Below is a small trained network, with its code and all its weights. Each question gives an input and a class and asks what happens when units are switched off, that is, made to give their printed mean instead of their output.

import numpy as np


def w(rows, s, z=0):
    codes = np.array(rows[::2]) - 128.0
    scale = np.full(codes.shape[1], s)
    scale[-1] = z or s
    return codes * scale


def f(y):
    return np.maximum(y, 0)


def log_softmax(a):
    a = a - a.max(-1, keepdims=True)
    return a - np.log(np.exp(a).sum(-1, keepdims=True))


def net(x, mask):
    res = np.array(x, float).reshape(1, 4) / 4 @ E
    y = f(res @ A[0][:, :-1].T + A[0][:, -1])
    res = res + np.where(mask, y, B[0][:, -1]) @ B[0][:, :-1]
    return log_softmax(res[-1] @ U[:, :-1].T + U[:, -1])


A, B = {}, {}
E = w([
[174,217,18,173,80,151],'x0',
[182,83,106,240,150,78],'x1',
[216,139,170,95,90,67],'x2',
[80,206,92,131,105,6],'x3',
],0.012)
A[0] = w([
[175,49,101,141,208,219,180],'n0',
[109,96,161,103,122,97,184],'n1',
[51,107,120,128,113,120,79],'n2',
[103,67,188,94,159,80,98],'n3',
[84,83,238,124,154,154,198],'n4',
[227,142,59,102,71,112,179],'n5',
[109,195,108,92,128,166,199],'n6',
[164,94,171,74,189,77,55],'n7',
[170,233,76,100,35,89,160],'n8',
[203,172,69,93,67,148,145],'n9',
[126,128,138,156,109,197,29],'n10',
[104,97,160,94,177,98,156],'n11',
[91,119,122,130,149,191,209],'n12',
[64,158,79,93,129,102,145],'n13',
[196,102,133,179,179,2,211],'n14',
[177,159,106,194,130,86,158],'n15',
[89,222,117,81,150,127,163],'n16',
[145,141,117,115,158,123,4],'n17',
[104,79,180,81,131,120,140],'n18',
],0.013,0.0037)
B[0] = w([
[207,32,82,186,25,236,234],'n0',
[117,132,181,103,166,112,175],'n1',
[102,49,125,138,130,113,156],'n2',
[170,45,186,40,191,63,204],'n3',
[220,17,106,74,233,185,226],'n4',
[210,181,113,106,124,136,211],'n5',
[58,173,134,172,183,188,184],'n6',
[176,123,142,99,149,89,187],'n7',
[126,238,175,118,165,121,248],'n8',
[170,208,152,126,163,158,205],'n9',
[132,148,108,130,98,172,159],'n10',
[94,16,143,83,188,78,184],'n11',
[94,65,85,165,90,231,183],'n12',
[31,136,160,115,135,103,185],'n13',
[212,110,130,160,86,6,249],'n14',
[133,171,74,175,2,56,210],'n15',
[24,173,123,150,167,183,194],'n16',
[130,174,159,126,109,113,128],'n17',
[139,103,137,107,248,138,192],'n18',
],0.0076,0.018)
U = w([
[149,82,97,151,112,235,176],'0',
[147,56,146,40,207,124,129],'1',
[143,53,137,140,120,100,44],'2',
[47,54,140,87,122,77,6],'3',
[170,141,113,145,84,26,253],'4',
[8,126,129,120,152,134,117],'5',
[121,212,129,94,148,140,108],'6',
],0.013,0.0025)

Each question gives the input, the list of numbers given to net, and the class t.
The units are the neurons (one row each of A and B). Each row of codes is followed by its name. A weight is (code - 128) times the scale printed after its matrix; where a second scale follows, it is the last column's (A, B and U).
mask holds one flag per neuron, in row order. A switched-off neuron (its flag False) gives its mean, the last column of its row in B, instead of its output. The means were averaged over made-up inputs and are rounded, as every weight is.
A unit's drop is (log p(t) with every unit on - log p(t) with that unit switched off) / (log p(t) with every unit on - log p(t) with every unit switched off).
The circuit of an input: a set's keep is (log p(t) with only the set's units on - log p(t) with every unit switched off) / (log p(t) with every unit on - log p(t) with every unit switched off). Starting from the 12 units with the biggest drops (on a tie, the unit counted first), units are removed one at a time, each time the one whose removal leaves the highest keep (on an exact tie, the one counted first), for as long as the keep stays at least 0.8.
circuit, biggest first: the units of the circuit, biggest drop first
most important unit: the unit with the biggest drop
top k neurons: the k neurons with the biggest drops, biggest first
drop of u: that unit's drop, to one decimal
input [-4,3,-6,-4], class 0: top neuron => (n0)
input [-2,3,-7,8], class 3: circuit, biggest first => (n2; n13)
input [8,5,-7,2], class 4: top 2 neurons => (n15; n18)
input [-2,5,2,-4], class 2: top 2 neurons => (n0; n14)
input [-6,8,8,0], class 4: top 2 neurons => (n14; n15)
input [-3,0,-6,6], class 3: top 3 neurons => (n8; n2; n9)
input [4,1,-6,8], class 5: top 2 neurons => (n13; n16)
input [-2,-4,4,6], class 6: top 2 neurons => (n4; n8)
input [-3,3,3,2], class 4: top 2 neurons => (n14; n4)
input [-3,-4,-4,4], class 5: top 3 neurons => (n16; n14; n13)
input [-1,-5,0,-4], class 0: drop of n1 => 0.0
input [-1,0,-2,2], class 3: drop of n3 => -0.1
input [-4,7,-5,-4], class 0: drop of n0 => 2.5
input [-1,1,3,1], class 4: drop of n4 => 0.1
input [-1,-5,6,3], class 6: most important unit => n4
